Here is a tiny trained network, its code and every weight. The questions are about switching its units off for an input and a class, where a switched-off unit gives its printed mean instead of its output.

import numpy as np


def w(rows, s, z=0):
    codes = np.array(rows[::2]) - 128.0
    scale = np.full(codes.shape[1], s)
    scale[-1] = z or s
    return codes * scale


def norm(h):
    return h / np.sqrt((h * h).mean(-1, keepdims=True) + 1e-5)


def f(y):
    return np.maximum(y, 0)


def log_softmax(a):
    a = a - a.max(-1, keepdims=True)
    return a - np.log(np.exp(a).sum(-1, keepdims=True))


def net(x, mask):
    res = np.array(x, float).reshape(1, 4) / 4 @ E
    u = 0
    for l in range(3):
        y = f(norm(res) @ A[l][:, :-1].T + A[l][:, -1])
        res = res + np.where(mask[u : u + 5], y, B[l][:, -1]) @ B[l][:, :-1]
        u += 5
    return log_softmax(norm(res)[-1] @ U[:, :-1].T + U[:, -1])


A, B = {}, {}
E = w([
[176,67,81,148,100,119,79,138,170,79],'x0',
[168,142,133,130,255,149,74,75,122,114],'x1',
[147,155,58,197,143,169,168,175,8,105],'x2',
[134,174,76,102,122,137,212,132,186,46],'x3',
],0.0078)
A[0] = w([
[80,105,70,159,136,150,127,122,100,145,54],'0.n1',
[66,255,112,140,160,165,215,117,108,122,2],'0.n2',
[110,137,79,176,103,150,226,154,118,36,71],'0.n3',
[127,166,78,128,63,128,216,133,146,84,2],'0.n4',
[95,219,109,112,185,198,183,161,121,135,3],'0.n5',
],0.008,0.0037)
B[0] = w([
[103,142,103,139,153,55,121,56,196,116,155],'0.n1',
[190,226,172,79,85,100,155,38,53,125,228],'0.n2',
[121,113,100,60,98,201,7,85,73,139,254],'0.n3',
[114,106,176,99,60,194,39,189,162,72,221],'0.n4',
[160,166,117,147,132,81,254,44,108,84,201],'0.n5',
],0.0087,0.0059)
A[1] = w([
[154,107,109,48,44,143,174,170,150,106,79],'1.n1',
[121,132,197,109,112,141,113,79,175,101,77],'1.n2',
[102,78,176,93,132,58,145,123,191,129,45],'1.n3',
[101,136,129,175,65,3,215,146,194,75,1],'1.n4',
[71,125,172,134,57,119,133,160,6,181,143],'1.n5',
],0.0083,0.0031)
B[1] = w([
[45,190,31,160,88,171,218,230,175,69,225],'1.n1',
[66,99,146,34,112,142,95,177,91,167,220],'1.n2',
[115,121,85,126,249,247,153,2,138,195,195],'1.n3',
[104,190,45,205,111,218,231,130,133,199,152],'1.n4',
[142,123,195,243,94,23,160,129,192,127,253],'1.n5',
],0.0067,0.0061)
A[2] = w([
[197,117,63,155,242,134,94,217,68,84,40],'2.n1',
[142,46,220,250,164,63,174,197,126,135,2],'2.n2',
[228,173,105,115,143,115,139,36,2,59,114],'2.n3',
[89,38,75,185,133,163,187,87,108,126,155],'2.n4',
[129,103,199,97,108,72,108,88,187,95,129],'2.n5',
],0.0069,0.003)
B[2] = w([
[164,76,39,110,161,78,140,245,131,97,166],'2.n1',
[149,113,76,186,88,74,80,81,115,152,181],'2.n2',
[157,119,149,100,179,68,172,109,140,96,255],'2.n3',
[155,133,109,137,199,181,126,137,129,177,160],'2.n4',
[112,142,181,117,141,169,124,162,88,163,171],'2.n5',
],0.011,0.007)
U = w([
[100,110,82,79,38,183,73,184,143,5,159],'0',
[95,76,212,39,224,188,42,93,131,199,110],'1',
[189,184,177,82,154,56,232,32,33,53,199],'2',
[96,179,210,127,38,76,205,185,116,124,1],'3',
[70,125,85,130,132,202,205,141,215,208,95],'4',
[135,97,155,245,101,47,99,93,104,224,177],'5',
[203,51,66,116,232,55,100,179,99,94,101],'6',
],0.013,0.0046)

Each question gives the input, the list of numbers given to net, and the class t.
The units are the neurons (one row each of A and B). Each row of codes is followed by its name. A weight is (code - 128) times the scale printed after its matrix; where a second scale follows, it is the last column's (A, B and U).
mask holds one flag per neuron, layer by layer. A switched-off neuron (its flag False) gives its mean, the last column of its row in B, instead of its output. The means were averaged over made-up inputs and are rounded, as every weight is.
A unit's drop is (log p(t) with every unit on - log p(t) with that unit switched off) / (log p(t) with every unit on - log p(t) with every unit switched off).
The circuit of an input: a set's keep is (log p(t) with only the set's units on - log p(t) with every unit switched off) / (log p(t) with every unit on - log p(t) with every unit switched off). Starting from the 12 units with the biggest drops (on a tie, the unit counted first), units are removed one at a time, each time the one whose removal leaves the highest keep (on an exact tie, the one counted first), for as long as the keep stays at least 0.8.
units of the circuit, in order: the units of the circuit, biggest drop first
unit that matters most: the unit with the biggest drop
top k neurons: the k neurons with the biggest drops, biggest first
k most important neurons of layer l: the k neurons of layer l with the biggest drops, biggest first
drop when u is switched off: that unit's drop, to one decimal
input [-8,-3,-6,-7], class 5: top 2 neurons	1.n5, 2.n2
input [0,-4,4,0], class 0: top 2 neurons	0.n4, 0.n3
input [-1,6,2,-8], class 5: units of the circuit, in order	0.n3, 1.n5
input [4,-4,5,-3], class 5: units of the circuit, in order	1.n5
input [0,-6,-8,-4], class 4: units of the circuit, in order	0.n3, 1.n4, 1.n3
input [-6,-8,5,-5], class 5: units of the circuit, in order	1.n5, 2.n2
input [-6,-8,8,-7], class 5: units of the circuit, in order	1.n5, 2.n2
input [4,0,-7,1], class 4: units of the circuit, in order	0.n3, 1.n4
input [-1,-5,-2,-3], class 5: top 3 neurons	1.n5, 0.n5, 2.n2
input [4,2,-1,-6], class 5: top 3 neurons	0.n3, 0.n4, 0.n1
input [-1,-8,-7,4], class 4: top 3 neurons	0.n3, 1.n4, 1.n3
input [-1,1,-4,5], class 4: top 2 neurons	0.n3, 1.n3
input [-8,-8,7,-7], class 5: top 2 neurons	1.n5, 2.n2
input [-2,-8,7,1], class 0: units of the circuit, in order	0.n3
input [-4,-3,6,-4], class 5: top 4 neurons	1.n5, 2.n2, 1.n3, 0.n3
input [0,4,4,-3], class 6: top 2 neurons	0.n2, 2.n1
input [-6,3,-7,4], class 1: 2 most important neurons of layer 1	1.n2, 1.n1
input [5,2,5,4], class 0: drop when 0.n3 is switched off	0.5
input [1,-2,1,5], class 0: drop when 2.n3 is switched off	0.0
input [8,3,-6,4], class 1: unit that matters most	0.n5
input [-3,5,2,-7], class 5: drop when 1.n5 is switched off	0.1
input [1,5,2,-5], class 6: drop when 2.n1 is switched off	0.1
input [1,-4,5,5], class 0: 2 most important neurons of layer 0	0.n4, 0.n3
